Below is a small trained network, with its code and all its weights. Each question gives an input and a class and asks what happens when units are switched off, that is, made to give their printed mean instead of their output.

import numpy as np


def w(rows, s, z=0):
    codes = np.array(rows[::2]) - 128.0
    scale = np.full(codes.shape[1], s)
    scale[-1] = z or s
    return codes * scale


def f(y):
    return np.maximum(y, 0)


def log_softmax(a):
    a = a - a.max(-1, keepdims=True)
    return a - np.log(np.exp(a).sum(-1, keepdims=True))


def net(x, mask):
    res = np.array(x, float).reshape(1, 6) / 4 @ E
    y = f(res @ A[0][:, :-1].T + A[0][:, -1])
    res = res + np.where(mask, y, B[0][:, -1]) @ B[0][:, :-1]
    return log_softmax(res[-1] @ U[:, :-1].T + U[:, -1])


A, B = {}, {}
E = w([
[231,175,209,176,30,48,208],'x0',
[122,124,130,128,128,126,134],'x1',
[231,73,113,156,216,196,254],'x2',
[122,124,130,128,129,125,133],'x3',
[140,46,237,213,100,198,41],'x4',
[88,212,251,39,142,216,173],'x5',
],0.0086)
A[0] = w([
[177,83,113,175,172,221,196,93],'N0',
[177,161,186,129,89,84,148,118],'N1',
[159,27,2,193,101,50,119,90],'N2',
[113,150,86,74,155,117,148,133],'N3',
[117,175,53,16,102,74,187,112],'N4',
[104,92,172,216,123,154,83,110],'N5',
[113,205,219,59,160,200,153,91],'N6',
[60,170,157,116,79,70,69,91],'N7',
[131,68,194,154,101,169,105,107],'N8',
[181,157,138,127,76,122,164,91],'N9',
[150,115,121,100,151,141,190,10],'N10',
[198,173,193,128,66,46,151,230],'N11',
[104,180,195,48,102,181,133,49],'N12',
[72,55,61,98,189,207,92,129],'N13',
[133,61,194,168,82,155,85,74],'N14',
[172,146,160,183,70,90,171,176],'N15',
[115,129,54,196,87,59,65,47],'N16',
[150,185,83,77,136,69,160,47],'N17',
[128,109,194,89,135,142,118,96],'N18',
[176,162,194,190,80,75,167,194],'N19',
[88,163,101,124,52,53,61,37],'N20',
[197,105,97,187,202,143,147,2],'N21',
[63,69,87,98,174,185,82,223],'N22',
[154,81,111,212,124,113,79,100],'N23',
[209,121,128,128,216,160,209,68],'N24',
[84,126,86,98,202,213,62,238],'N25',
[157,78,219,168,116,157,81,115],'N26',
[100,146,183,69,91,182,164,69],'N27',
[124,52,195,177,118,173,74,176],'N28',
[57,191,158,93,80,81,50,69],'N29',
[191,138,148,170,114,84,159,86],'N30',
[157,164,75,75,162,28,160,180],'N31',
],0.011,0.0025)
B[0] = w([
[84,68,169,226,192,120,36,218],'N0',
[48,166,62,127,128,172,185,190],'N1',
[193,46,205,21,1,209,194,248],'N2',
[170,191,95,102,135,77,147,171],'N3',
[229,177,118,74,194,24,100,209],'N4',
[169,158,119,96,152,92,88,179],'N5',
[192,70,225,74,38,201,149,211],'N6',
[62,81,163,211,159,104,41,192],'N7',
[195,157,132,103,171,46,117,176],'N8',
[62,153,100,135,139,168,139,176],'N9',
[136,84,182,205,169,91,44,167],'N10',
[51,192,63,119,127,193,146,223],'N11',
[165,56,235,81,75,182,138,189],'N12',
[24,178,40,132,89,168,193,221],'N13',
[183,155,147,100,186,49,120,181],'N14',
[34,171,84,122,124,165,177,200],'N15',
[141,66,187,85,65,179,122,197],'N16',
[201,172,124,98,204,57,95,183],'N17',
[178,127,128,102,114,134,129,157],'N18',
[58,169,28,140,129,172,210,213],'N19',
[83,48,183,191,183,122,67,195],'N20',
[100,46,186,179,151,114,46,195],'N21',
[58,199,37,125,116,174,183,209],'N22',
[200,128,165,65,106,168,166,187],'N23',
[87,48,154,227,186,108,40,221],'N24',
[65,207,69,134,116,156,189,213],'N25',
[205,196,105,96,205,36,131,188],'N26',
[180,99,179,48,32,187,204,178],'N27',
[193,205,108,87,196,51,164,194],'N28',
[62,66,185,248,190,105,57,200],'N29',
[52,154,102,126,104,175,127,184],'N30',
[216,161,96,59,163,68,108,204],'N31',
],0.0085,0.018)
U = w([
[18,201,27,132,135,192,193,151],'0',
[238,193,113,71,218,15,129,109],'1',
[189,22,205,63,50,211,175,146],'2',
[53,22,176,247,204,105,55,1],'3',
],0.012,0.0042)

Each question gives the input, the list of numbers given to net, and the class t.
The units are the neurons (one row each of A and B). Each row of codes is followed by its name. A weight is (code - 128) times the scale printed after its matrix; where a second scale follows, it is the last column's (A, B and U).
mask holds one flag per neuron, in row order. A switched-off neuron (its flag False) gives its mean, the last column of its row in B, instead of its output. The means were averaged over made-up inputs and are rounded, as every weight is.
A unit's drop is (log p(t) with every unit on - log p(t) with that unit switched off) / (log p(t) with every unit on - log p(t) with every unit switched off).
The circuit of an input: a set's keep is (log p(t) with only the set's units on - log p(t) with every unit switched off) / (log p(t) with every unit on - log p(t) with every unit switched off). Starting from the 12 units with the biggest drops (on a tie, the unit counted first), units are removed one at a time, each time the one whose removal leaves the highest keep (on an exact tie, the one counted first), for as long as the keep stays at least 0.8.
units of the circuit, in order: the units of the circuit, biggest drop first
most important unit: the unit with the biggest drop
top k neurons: the k neurons with the biggest drops, biggest first
drop when u is switched off: that unit's drop, to one decimal
input [4,5,-2,0,-5,2], class 1: units of the circuit, in order : [N4]
input [6,3,7,-2,0,2], class 3: top 2 neurons : [N24 N0]
input [6,3,4,6,2,6], class 0: top 3 neurons : [N2 N19 N11]
input [-1,8,-6,7,-4,-5], class 3: top 2 neurons : [N20 N29]
input [7,-8,7,8,0,-7], class 0: top 2 neurons : [N19 N15]
input [-3,7,6,7,-6,-6], class 1: top 4 neurons : [N31 N4 N6 N17]
input [1,-1,3,-8,-5,5], class 1: top 2 neurons : [N2 N4]
input [1,-6,6,7,-5,0], class 3: top 2 neurons : [N24 N0]
input [7,4,5,8,3,7], class 0: top 2 neurons : [N19 N2]
input [6,-6,8,0,8,1], class 1: top 4 neurons : [N26 N28 N8 N14]
input [-7,2,8,7,-4,5], class 3: top 3 neurons : [N24 N0 N10]
input [7,2,7,-3,-2,4], class 0: top 4 neurons : [N19 N11 N1 N15]
input [-3,8,-5,-3,6,7], class 2: top 3 neurons : [N6 N12 N27]
input [3,-2,0,-6,-4,5], class 2: most important unit : N6
input [4,5,-5,-6,6,-6], class 1: top 4 neurons : [N26 N28 N14 N6]
input [1,7,-4,-3,-1,3], class 3: top 2 neurons : [N2 N29]
input [5,-4,5,8,-7,2], class 1: drop when N4 is switched off : 1.4
input [-1,8,-5,7,-1,4], class 3: drop when N29 is switched off : 1.2
input [7,3,3,-6,1,5], class 0: drop when N1 is switched off : 0.0
input [3,7,-7,-5,-8,-5], class 1: drop when N31 is switched off : 1.3
input [-3,-5,-6,-5,4,-7], class 2: most important unit : N2
